Each row has a class, written after it.
-90 127 -119 -224 -388 252 3 182 132 436 -62 -15 -31 57 79 43 -112 -132 -104 44 42 169 165 43 -21 -136 -327 1 -29 71 -60 22 -14 20 47 -150 65 -87 56 42 115 -> Z
-81 76 -77 -23 -186 112 -41 131 -24 425 -23 70 -2 27 -147 -88 -89 -104 186 -18 90 -72 112 233 142 -62 -230 -109 106 67 4 63 45 87 92 -136 -76 -76 42 -89 221 -> P
-197 257 -69 37 -375 29 -69 93 -45 561 -33 147 37 -163 -4 -51 -60 255 224 -16 81 -36 32 174 -234 -97 -215 27 97 110 -24 125 -228 128 -89 72 -90 3 -55 -138 279 -> R
-60 151 -67 -125 -322 160 -43 186 14 462 38 21 67 -272 -130 70 -128 -51 237 95 -85 166 90 34 -129 -186 -123 151 -98 105 57 149 -67 137 -92 -118 -15 -44 36 -6 120 -> B
93 104 -97 -266 -431 394 74 8 277 540 24 126 -7 11 66 209 -124 -370 163 71 -132 218 135 -120 -100 -217 -331 48 53 216 -90 -75 137 -89 80 3 264 1 229 89 35 -> S
40 59 -172 -58 -133 49 84 -191 5 229 57 111 4 173 -44 132 11 -108 298 -61 131 -226 -92 -113 -43 -90 -32 148 110 87 -116 60 131 2 257 136 201 -173 -35 -28 218 -> P
-436 217 -6 105 -110 -60 -58 -64 -110 546 59 144 -90 -180 -181 -334 -89 577 548 -22 443 -72 237 267 158 85 118 -18 -44 69 218 419 -469 54 -101 40 -606 82 -281 -255 211 -> S
-77 -8 -247 -7 -218 27 141 -126 -134 111 -10 187 -95 276 -78 -163 52 27 153 -123 400 -300 39 -90 61 17 -89 88 -35 38 165 82 90 -121 309 137 -37 -130 -66 -44 134 -> K
189 -113 -237 -175 -288 222 230 -78 75 157 -3 158 132 317 -127 90 -59 -548 119 -134 -129 32 -56 -272 72 -148 -70 60 69 111 79 -3 265 -34 416 2 262 -280 15 86 216 -> R
27 68 -102 -287 -437 321 131 67 108 403 -8 136 -64 -88 -210 0 -61 -242 314 106 13 67 175 -171 44 -149 -133 145 -50 245 95 107 -8 -76 72 8 148 75 79 89 107 -> W
129 32 -112 -304 -162 340 224 -177 242 275 -135 58 72 334 272 353 -82 -364 91 -28 -58 172 55 -82 274 -73 -22 -85 97 81 -98 -115 164 7 264 -169 367 -105 33 119 196 -> F
-138 -38 -175 121 49 -143 59 -248 -112 -6 -65 -35 -118 193 -20 -154 -13 175 10 -92 477 -253 -132 147 135 85 115 -205 33 15 52 150 -146 -3 114 -76 -144 -152 -139 -76 162 -> F
-185 198 -46 53 -257 44 -28 91 -22 339 -61 116 -62 -147 -153 -129 -75 240 130 41 221 -40 171 207 5 2 10 78 28 -13 154 263 -318 118 -105 -158 -228 36 -93 -82 174 -> P
-67 66 -102 -233 -416 280 138 -12 15 578 -5 214 22 24 -43 74 -135 -179 374 28 61 66 163 -28 -39 -195 -236 34 -18 210 33 176 -5 6 104 -5 32 -25 135 3 62 -> D
-342 113 -67 59 -279 33 -91 2 -235 413 -7 151 -69 -58 -249 -284 -87 185 421 -33 480 -269 30 241 111 -24 -72 -2 -58 80 284 352 -301 84 -38 -75 -418 -64 -152 -220 288 -> V
181 -5 -192 -365 -141 279 291 -206 110 247 -9 147 62 331 92 159 -25 -307 181 7 91 -35 -97 -270 65 -220 -88 109 101 181 -18 -105 197 -151 306 21 379 -125 80 114 141 -> L
-483 72 10 195 -187 -256 -205 24 -312 391 35 183 -239 -166 -312 -550 132 629 370 -19 583 -388 100 393 80 179 -83 -100 -2 154 182 488 -369 74 -84 126 -606 103 -166 -337 126 -> W
-318 37 -248 140 62 -168 27 -222 -203 -70 69 41 -280 148 -68 -398 18 625 299 -60 546 -486 -234 123 60 224 111 157 -77 107 115 280 -140 -261 213 312 -147 -170 -331 -140 276 -> F
-230 80 -163 -104 -140 81 101 -90 -165 354 4 96 -58 208 15 -182 12 178 411 -50 463 -241 52 68 217 -29 -7 -31 -27 35 50 207 -77 37 164 7 -139 -177 -142 -129 258 -> Z
-153 72 -91 -170 -329 219 125 -6 -56 592 -47 209 -7 -119 -12 -20 -60 103 146 83 58 74 162 112 68 -177 -138 -23 97 124 14 141 -113 -46 -76 -26 -63 93 43 -22 -5 -> B
-232 163 -28 -46 -331 -102 -62 138 -135 476 -39 51 -138 -40 -205 -281 -10 158 40 -41 228 -34 142 210 26 -14 -215 -112 -6 103 59 235 -188 139 21 -85 -330 -29 -44 -95 123 -> P
-372 58 -153 253 47 -259 -50 -174 -329 -72 30 79 -314 35 -151 -452 89 639 373 -79 614 -542 -161 178 49 210 256 86 -36 -25 140 421 -243 -91 97 244 -284 -101 -323 -212 190 -> D
90 -9 -329 -80 -315 191 216 -165 20 177 -14 25 -24 137 -7 55 -62 -208 71 -31 153 -121 -111 -181 96 -109 -76 94 108 114 -43 -12 208 -94 277 57 380 -238 -44 62 219 -> F
-192 54 -196 -79 -99 -92 68 -277 -88 36 46 146 -182 261 46 -171 72 140 197 -50 481 -375 -106 -102 117 30 122 133 16 67 86 157 -34 -166 200 200 58 -88 -176 -25 184 -> D
-237 -6 -106 -200 -303 262 128 -8 -44 744 16 249 -8 32 -257 -156 -157 63 347 29 211 -34 196 127 280 -134 -173 -36 117 234 78 212 -113 -18 69 6 -177 27 -75 -133 166 -> B
-215 -50 -191 100 -107 -83 26 -219 -174 -49 -85 32 -243 249 -101 -266 86 275 238 -91 530 -335 -174 8 247 145 215 24 -5 74 158 244 -113 -92 193 29 -69 -127 -262 -131 231 -> G
-409 114 -155 216 109 -300 16 -260 -248 123 39 0 -300 45 -75 -389 51 611 369 -23 590 -375 10 166 216 173 274 7 -77 -61 25 337 -272 -177 47 168 -307 -54 -299 -153 149 -> P
-272 -22 -148 314 41 -359 -102 -202 -224 -43 -44 -50 -285 328 81 -310 80 369 110 -174 715 -484 -119 197 107 215 95 -104 29 -108 55 173 -77 -52 207 196 -252 -127 -243 -197 167 -> G
140 -66 -188 79 -164 217 76 -41 39 -4 -79 -54 68 153 106 138 44 -268 -288 -47 -30 -21 -128 41 4 -75 -93 20 221 -138 -69 -101 156 62 123 -151 371 -196 13 29 226 -> N
-328 30 -175 174 -88 -206 -8 -317 -109 12 117 -24 -242 61 -46 -331 60 440 309 -44 525 -323 -94 -6 56 146 259 124 -39 16 85 330 -240 -133 140 194 -236 -161 -337 -214 292 -> B
-362 92 -177 81 -212 20 -63 72 -46 296 33 129 -213 -52 -228 -304 -78 292 165 -12 337 -117 164 228 221 124 100 77 -52 32 129 376 -246 -92 -26 -12 -289 -7 -256 -145 194 -> S
-15 69 -96 -342 -501 353 202 35 81 568 -16 348 114 114 10 46 55 -298 67 23 31 113 312 -104 -5 -208 -319 -14 -27 134 95 34 9 -39 105 -65 -16 40 171 60 44 -> K
-157 28 -290 49 -96 31 50 -77 -34 135 -33 -19 -152 250 -29 -76 -93 178 78 -61 252 -158 -105 16 89 103 -106 69 -30 70 -61 183 140 -134 339 22 72 -229 -107 -53 164 -> P
-185 46 10 -4 -296 -96 -15 71 -195 426 -27 176 -139 46 -193 -385 72 51 337 -30 375 -174 149 184 196 -12 -10 -17 50 48 197 244 -177 123 105 42 -293 52 -79 -150 177 -> G
225 -63 -217 -344 -270 409 284 -111 62 322 6 160 152 297 68 266 -5 -520 210 3 -203 19 -68 -312 6 -311 -265 28 12 225 -124 -224 394 -175 274 97 497 -189 227 143 60 -> B
-4 91 -98 -56 -531 92 55 -55 106 298 47 32 -162 -100 -215 -117 -159 -291 204 29 187 -53 65 -265 -171 -80 -133 163 -1 255 169 127 -27 -64 86 109 83 0 32 53 113 -> D
85 113 -78 -402 -407 327 178 -87 265 524 22 123 49 10 35 224 -161 -279 341 70 106 182 177 -293 -74 -208 -75 326 -158 253 121 -9 -23 -122 62 60 168 52 122 104 43 -> F
-239 22 -240 7 -119 -29 107 -188 -50 144 -9 196 -95 324 59 -93 -97 207 138 -147 475 -307 23 -42 147 141 58 76 -68 47 74 198 -23 -189 252 193 -148 -73 -276 -90 173 -> R
100 65 -115 -225 -522 340 172 103 126 678 74 61 155 -173 -232 49 -125 -376 151 23 -99 301 85 -114 -27 -263 -200 38 2 197 70 14 83 95 61 -93 171 -68 94 28 218 -> V
-457 40 -140 205 164 -251 -11 -197 -408 -21 -13 49 -264 93 -102 -450 64 665 329 -57 704 -459 -99 236 254 193 269 1 -91 -117 103 437 -341 -90 29 140 -397 -74 -378 -203 162 -> K
529 -151 -202 -257 -418 386 300 -82 229 -4 -44 88 134 196 -9 384 -65 -899 -19 -26 -333 149 -86 -446 5 -210 -103 211 115 170 8 -229 515 -38 357 -83 675 -197 245 249 43 -> F
-31 -10 -112 -274 -411 286 173 -73 104 476 -19 169 -43 46 18 64 -164 -243 326 -17 246 56 215 -94 128 -110 19 139 -3 115 184 168 -11 -54 127 -34 -39 5 0 -20 92 -> R
-330 78 -176 32 93 -178 56 -136 -141 16 -22 101 -263 333 -88 -302 32 289 234 -100 390 -258 -127 50 209 131 236 115 -53 -116 52 261 -187 -117 275 109 -193 -145 -330 -79 267 -> G
-90 122 -50 1 -366 161 -24 -56 47 483 -130 194 61 110 29 134 -152 -323 295 -76 144 -70 118 102 -83 -98 -254 14 63 105 159 138 -107 74 69 -63 -118 -94 105 -46 143 -> F
140 63 -174 -108 -404 258 129 182 97 580 32 79 188 110 -75 39 -99 -131 86 -4 -21 126 88 17 -106 -233 -356 -76 17 173 -53 -110 108 42 143 34 170 -75 99 5 250 -> G
-146 3 -169 -122 -137 -37 98 -173 -84 166 4 190 -160 264 -134 -65 46 -84 349 -65 293 -276 123 -79 284 60 49 82 25 89 -15 296 54 -50 342 54 -113 -82 -120 -101 116 -> W
-365 30 -137 46 39 -155 60 -265 -207 150 35 31 -230 103 -13 -242 54 333 363 -57 487 -244 -82 24 169 132 247 83 -112 -39 35 358 -146 -118 160 204 -161 -102 -258 -115 119 -> V
-340 -30 -242 126 -41 -67 49 -272 -239 55 29 11 -272 126 -26 -323 17 357 231 -49 713 -417 -48 116 226 140 78 -33 -3 -19 5 339 -136 -91 97 49 -271 -119 -245 -187 142 -> S
-219 101 -210 53 74 62 132 -118 -87 90 -3 8 -120 202 -19 -126 -127 77 193 19 156 -137 -106 35 203 -21 16 92 16 -130 -76 147 -85 -89 162 -76 46 -244 -245 16 297 -> N
-330 205 22 -38 -146 -3 -115 95 -10 363 -23 154 -130 8 -133 -229 -126 253 246 57 140 -93 144 139 -8 53 -185 87 -50 120 101 253 -266 -4 67 34 -350 54 -97 -125 130 -> B
-401 234 -30 82 -184 7 -39 -97 -125 545 41 -3 -229 -246 -199 -330 -91 487 575 85 434 -129 163 174 73 -8 36 -8 -50 146 108 337 -464 -48 -204 57 -408 62 -182 -198 170 -> S
-103 156 -257 -47 79 129 163 -205 33 15 -41 26 -14 452 208 125 -136 281 288 13 293 -260 -6 -104 -49 -59 34 326 1 3 68 55 -141 -224 220 73 53 -233 -132 -54 221 -> Z
-176 19 -118 -200 -372 211 100 -5 81 368 -71 209 -119 127 -54 -33 -152 -88 159 2 182 48 221 26 172 -40 -81 26 59 107 56 230 -134 -58 180 -136 -211 53 -68 -78 140 -> G
-90 -33 -257 91 -126 -113 49 -141 -240 22 13 6 -185 94 -88 -199 157 182 359 -39 471 -449 -117 24 -67 -31 47 34 -26 123 60 155 -8 -103 150 220 80 -166 -43 -78 166 -> W
34 -12 -214 -30 -244 122 125 -242 -15 25 -26 38 -64 148 78 99 30 -129 24 -41 220 -165 -229 -92 -91 -100 15 51 88 52 -11 33 38 -52 150 31 292 -186 -24 18 203 -> V
-45 -15 -204 -88 -174 -11 99 -272 32 140 151 36 -246 233 -25 -248 101 122 226 32 451 -348 -215 -149 -42 -29 -75 203 53 213 -2 26 62 -268 229 258 244 -169 -72 -59 246 -> L
-270 -50 -226 146 -61 -288 -18 -243 -175 -12 4 4 -299 133 -154 -255 104 149 299 -155 579 -369 -148 38 199 172 270 57 -3 74 127 297 -48 -47 208 165 -24 -166 -265 -112 216 -> W
-529 85 -19 310 188 -379 -132 -196 -401 -41 36 -40 -190 -61 -124 -509 67 677 365 -74 687 -452 -50 234 192 254 265 37 -189 -121 177 437 -430 -10 -107 171 -601 -40 -434 -266 162 -> B
-151 173 -97 -194 -405 216 85 79 -35 515 -24 176 -67 -137 -157 -97 -67 64 420 67 232 -65 242 -29 -9 -156 -25 139 -59 168 135 184 -223 -24 -71 -18 -139 63 -17 -45 135 -> Z
-82 84 -104 -31 17 74 88 -205 -29 208 81 94 -62 76 -20 -68 95 249 147 33 48 -203 -180 75 25 -49 -46 56 256 112 -179 18 -47 -70 92 70 145 -90 -107 -142 285 -> N
-410 52 -156 224 -182 -261 -44 -136 -352 76 -132 142 -255 102 -209 -428 139 410 259 -186 593 -384 -31 164 214 190 271 -64 -14 -58 213 439 -282 59 163 19 -407 -110 -341 -230 237 -> V
11 70 -55 -190 -460 293 84 -68 154 569 48 219 0 -50 -91 53 84 17 301 104 -34 52 183 -34 -129 -187 -210 97 64 288 88 55 -108 -113 74 124 85 95 136 -40 145 -> W
287 96 -17 -439 -409 387 61 163 347 495 -39 74 167 63 199 437 -8 -684 -237 39 -368 362 178 -95 -121 -318 -391 -33 167 57 -182 -264 310 156 85 -224 442 -21 358 167 6 -> D
-133 173 -121 -68 -277 182 80 -7 3 522 74 160 -58 -71 -76 -163 -76 352 570 123 201 -39 142 29 -152 -151 -41 195 -65 203 118 215 -261 -132 10 165 -120 36 -7 -81 174 -> S
6 57 -90 -196 -431 247 97 15 44 427 -62 197 68 113 -104 45 -85 -218 231 -20 110 45 66 -52 34 -157 -84 37 7 197 187 88 -92 18 72 -62 1 27 2 18 227 -> G
66 12 -313 -140 -335 171 173 -125 39 304 -22 96 31 187 19 109 -7 -46 92 -59 149 -56 -178 -140 -31 -116 -57 120 10 209 -32 18 164 -77 262 74 351 -202 -23 34 228 -> F
-388 41 -233 162 75 -255 -60 -196 -149 -46 45 115 -321 188 -48 -335 23 549 274 -124 630 -425 -37 111 182 267 217 51 -38 28 84 341 -116 -144 219 201 -289 -89 -340 -180 147 -> S
255 -41 -249 -320 -417 265 244 -85 100 208 -88 132 -13 428 75 255 33 -441 106 -42 53 -50 37 -344 -38 -193 -152 158 55 182 33 -51 313 -51 407 -12 378 -185 168 120 43 -> G
-194 126 -92 -92 -267 -15 -93 132 -180 513 -35 144 -243 -59 -254 -237 -1 356 566 74 255 -307 48 143 -96 -59 -217 155 79 356 57 264 -84 -41 105 274 -43 67 43 -131 89 -> W
-164 107 -65 -91 -371 10 -54 121 1 431 70 118 -109 22 -145 -261 -37 88 288 1 346 -29 219 50 43 -29 -46 80 -148 159 208 183 -164 31 45 70 -211 34 -42 -92 162 -> S
-175 174 -176 -77 -312 36 -27 -67 3 272 -9 78 -256 43 80 -39 -60 136 425 59 403 -283 65 -80 -221 -55 -194 264 -76 224 61 110 -37 -211 50 182 81 -45 39 -24 74 -> K
-110 91 -160 96 -166 -65 36 -165 -120 99 -34 118 -130 193 -78 -168 14 30 318 -49 339 -416 -15 -78 -26 -7 -63 90 92 75 68 162 -24 -40 229 103 -108 -179 -83 -126 153 -> B
6 -16 -243 -83 -248 147 64 -82 50 111 -52 159 -154 210 -118 22 38 83 167 -70 114 -183 -159 -41 74 40 -43 49 101 257 35 84 160 -115 307 120 304 -118 -87 8 222 -> W
125 28 -259 -22 -263 9 116 -133 40 137 -32 -11 -80 246 153 66 43 -215 140 -68 272 -206 40 -123 -40 -71 -145 140 4 39 -6 -114 249 -76 263 108 319 -235 103 53 96 -> F
155 53 -30 -55 -368 263 76 88 154 548 -21 82 157 -54 -76 169 -70 -417 125 12 -301 255 106 46 -86 -188 -272 40 217 81 -50 -6 100 127 110 -122 127 -23 168 -24 174 -> G
-443 -15 -64 281 163 -313 -125 -200 -316 -221 -100 106 -301 391 -16 -382 44 481 138 -155 705 -542 -31 251 292 304 225 6 -54 -169 235 367 -317 -57 98 48 -467 -102 -356 -209 124 -> N
127 -28 -205 -164 -129 153 180 -101 132 146 33 167 2 317 81 235 -56 -398 -24 -42 -167 -54 -76 -52 52 -115 -170 108 183 80 -239 -59 313 -56 383 8 350 -223 17 33 157 -> B
-322 147 22 -55 -146 -54 -168 119 -66 360 35 -30 -117 -160 -40 -220 -37 25 201 3 300 -62 -7 325 102 30 -10 -66 -119 -20 12 230 -256 144 -114 -54 -228 -36 -173 -78 327 -> F
14 -68 -192 -60 -93 20 163 -313 50 4 -20 43 -146 413 157 -2 -34 -81 232 -65 466 -213 17 -171 190 17 197 46 67 104 100 113 49 -122 330 119 124 -141 -98 -13 78 -> S
-13 173 -95 -234 -393 328 3 -9 164 491 -32 38 -22 70 55 199 -122 -384 190 35 55 41 118 -113 31 -167 -314 124 3 121 1 -15 102 -4 24 -129 216 -107 95 67 139 -> N
-195 -71 -107 38 44 -80 166 -301 -131 35 26 75 -161 308 -107 -256 -71 126 289 -81 455 -252 40 24 287 111 139 -19 2 9 112 289 -132 -83 276 10 -295 -102 -183 -150 133 -> D
-318 61 -34 164 -142 46 20 12 -150 502 -85 14 14 -19 -98 -197 -152 281 76 -34 234 63 143 361 213 19 -33 -100 102 -56 56 272 -363 94 -60 -98 -364 30 -192 -198 216 -> Z
-257 94 -99 -58 -374 147 -66 40 -61 515 60 139 -168 -208 -325 -275 8 102 374 11 220 -132 7 121 25 24 -201 55 3 206 119 270 -89 -5 -4 12 -105 -26 -81 -107 280 -> L
-284 49 -134 82 -86 -114 46 -244 -191 193 -31 116 -184 222 15 -190 -16 305 247 -49 548 -356 -112 113 99 57 48 90 35 54 43 288 -184 -52 217 150 -138 -96 -211 -181 180 -> V
126 -71 -217 -178 -348 40 104 -168 64 171 41 208 -10 418 106 100 58 -310 31 -130 233 -244 -62 -266 -85 -108 -121 115 19 144 -18 -49 263 -111 410 273 270 -170 30 23 111 -> R
-446 100 15 44 -97 -76 -21 -84 -212 499 62 166 5 -138 -263 -306 -64 342 408 -72 462 -123 124 243 268 81 144 3 -42 40 228 412 -395 98 -116 22 -537 73 -301 -260 246 -> V
384 -124 -274 -197 -399 264 319 -129 129 116 -28 163 66 347 2 255 -62 -386 60 -106 -103 -15 -115 -387 -101 -116 -113 190 117 356 60 -142 484 -181 496 194 555 -144 144 148 63 -> P
-101 45 -241 101 -60 -76 76 -111 -82 33 -31 4 -146 244 -18 -114 -24 264 -83 -115 244 -252 -28 112 86 85 -55 13 229 -49 -167 138 2 -17 281 40 -62 -186 -210 -144 212 -> Z
-453 220 -103 119 -210 8 -70 69 -167 422 -55 152 -181 -256 -142 -247 -95 508 507 22 396 -137 180 235 -29 75 76 90 -79 5 204 511 -386 18 -54 -38 -473 8 -215 -190 163 -> K
-292 110 -108 50 -221 -34 -98 44 -145 304 -44 211 -184 -210 -192 -232 12 342 298 4 360 -289 81 286 23 56 84 21 12 77 91 314 -293 2 -95 53 -248 90 -142 -130 187 -> F
-349 156 -77 -8 -267 -3 -92 41 -190 469 75 196 -190 -216 -303 -412 14 353 488 4 354 -273 -21 190 -38 4 -66 38 -17 196 207 308 -221 -40 -103 152 -247 39 -88 -139 226 -> D
